Here is a tiny trained network, its code and every weight. The questions are about switching its units off for an input and a class, where a switched-off unit gives its printed mean instead of its output.

import numpy as np


def w(rows, s, z=0):
    codes = np.array(rows[::2]) - 128.0
    scale = np.full(codes.shape[1], s)
    scale[-1] = z or s
    return codes * scale


def norm(h):
    return h / np.sqrt((h * h).mean(-1, keepdims=True) + 1e-5)


def f(y):
    return np.maximum(y, 0)


def log_softmax(a):
    a = a - a.max(-1, keepdims=True)
    return a - np.log(np.exp(a).sum(-1, keepdims=True))


def net(x, mask):
    res = np.array(x, float).reshape(1, 4) / 4 @ E
    u = 0
    for l in range(4):
        y = f(norm(res) @ A[l][:, :-1].T + A[l][:, -1])
        res = res + np.where(mask[u : u + 4], y, B[l][:, -1]) @ B[l][:, :-1]
        u += 4
    return log_softmax(norm(res)[-1] @ U[:, :-1].T + U[:, -1])


A, B = {}, {}
E = w([
[85,3,90],'x0',
[43,90,147],'x1',
[111,186,41],'x2',
[40,175,213],'x3',
],0.0057)
A[0] = w([
[128,74,180,4],'L0N0',
[151,151,127,137],'L0N1',
[2,177,125,151],'L0N2',
[210,125,143,107],'L0N3',
],0.015,0.002)
B[0] = w([
[190,87,203,179],'L0N0',
[187,83,87,176],'L0N1',
[2,229,148,254],'L0N2',
[75,108,49,208],'L0N3',
],0.0057,0.0058)
A[1] = w([
[104,171,255,2],'L1N0',
[202,244,53,236],'L1N1',
[200,185,75,140],'L1N2',
[154,120,77,229],'L1N3',
],0.0079,0.0022)
B[1] = w([
[44,143,124,183],'L1N0',
[209,129,132,254],'L1N1',
[239,217,41,199],'L1N2',
[159,179,255,196],'L1N3',
],0.0072,0.006)
A[2] = w([
[227,108,149,9],'L2N0',
[120,177,212,217],'L2N1',
[128,9,208,141],'L2N2',
[253,191,67,196],'L2N3',
],0.0079,0.0013)
B[2] = w([
[129,101,147,181],'L2N0',
[136,22,43,180],'L2N1',
[120,1,144,181],'L2N2',
[185,200,116,254],'L2N3',
],0.0093,0.0071)
A[3] = w([
[85,53,255,128],'L3N0',
[194,87,219,25],'L3N1',
[191,117,118,2],'L3N2',
[54,170,204,72],'L3N3',
],0.0085,0.00095)
B[3] = w([
[216,164,125,253],'L3N0',
[56,81,221,181],'L3N1',
[117,187,145,197],'L3N2',
[45,189,2,213],'L3N3',
],0.0061,0.0039)
U = w([
[157,43,182,4],'0',
[254,192,121,183],'1',
[39,171,136,5],'2',
],0.019,0.00025)

Each question gives the input, the list of numbers given to net, and the class t.
The units are the neurons (one row each of A and B). Each row of codes is followed by its name. A weight is (code - 128) times the scale printed after its matrix; where a second scale follows, it is the last column's (A, B and U).
mask holds one flag per neuron, layer by layer. A switched-off neuron (its flag False) gives its mean, the last column of its row in B, instead of its output. The means were averaged over made-up inputs and are rounded, as every weight is.
A unit's drop is (log p(t) with every unit on - log p(t) with that unit switched off) / (log p(t) with every unit on - log p(t) with every unit switched off).
The circuit of an input: a set's keep is (log p(t) with only the set's units on - log p(t) with every unit switched off) / (log p(t) with every unit on - log p(t) with every unit switched off). Starting from the 12 units with the biggest drops (on a tie, the unit counted first), units are removed one at a time, each time the one whose removal leaves the highest keep (on an exact tie, the one counted first), for as long as the keep stays at least 0.8.
units of the circuit, in order: the units of the circuit, biggest drop first
top k neurons: the k neurons with the biggest drops, biggest first
top k neurons in layer l: the k neurons of layer l with the biggest drops, biggest first
drop of u: that unit's drop, to one decimal
input [0,4,3,-3], class 2: units of the circuit, in order => L1N2; L2N3
input [-4,6,4,-2], class 2: units of the circuit, in order => L0N2
input [-1,-5,-8,-3], class 0: units of the circuit, in order => L0N0; L3N1; L1N2
input [6,-6,1,1], class 0: top 2 neurons in layer 1 => L1N2; L1N1
input [-3,3,-4,0], class 0: top 3 neurons => L0N0; L2N1; L0N2
input [5,-5,-2,7], class 2: top 3 neurons => L0N2; L1N0; L1N1
input [-4,5,-5,0], class 0: top 2 neurons => L2N3; L2N1
input [-2,-3,7,8], class 2: drop of L0N2 => 0.3
input [3,-6,-3,0], class 0: drop of L1N2 => 0.3
input [6,-6,0,3], class 0: drop of L2N0 => 0.0
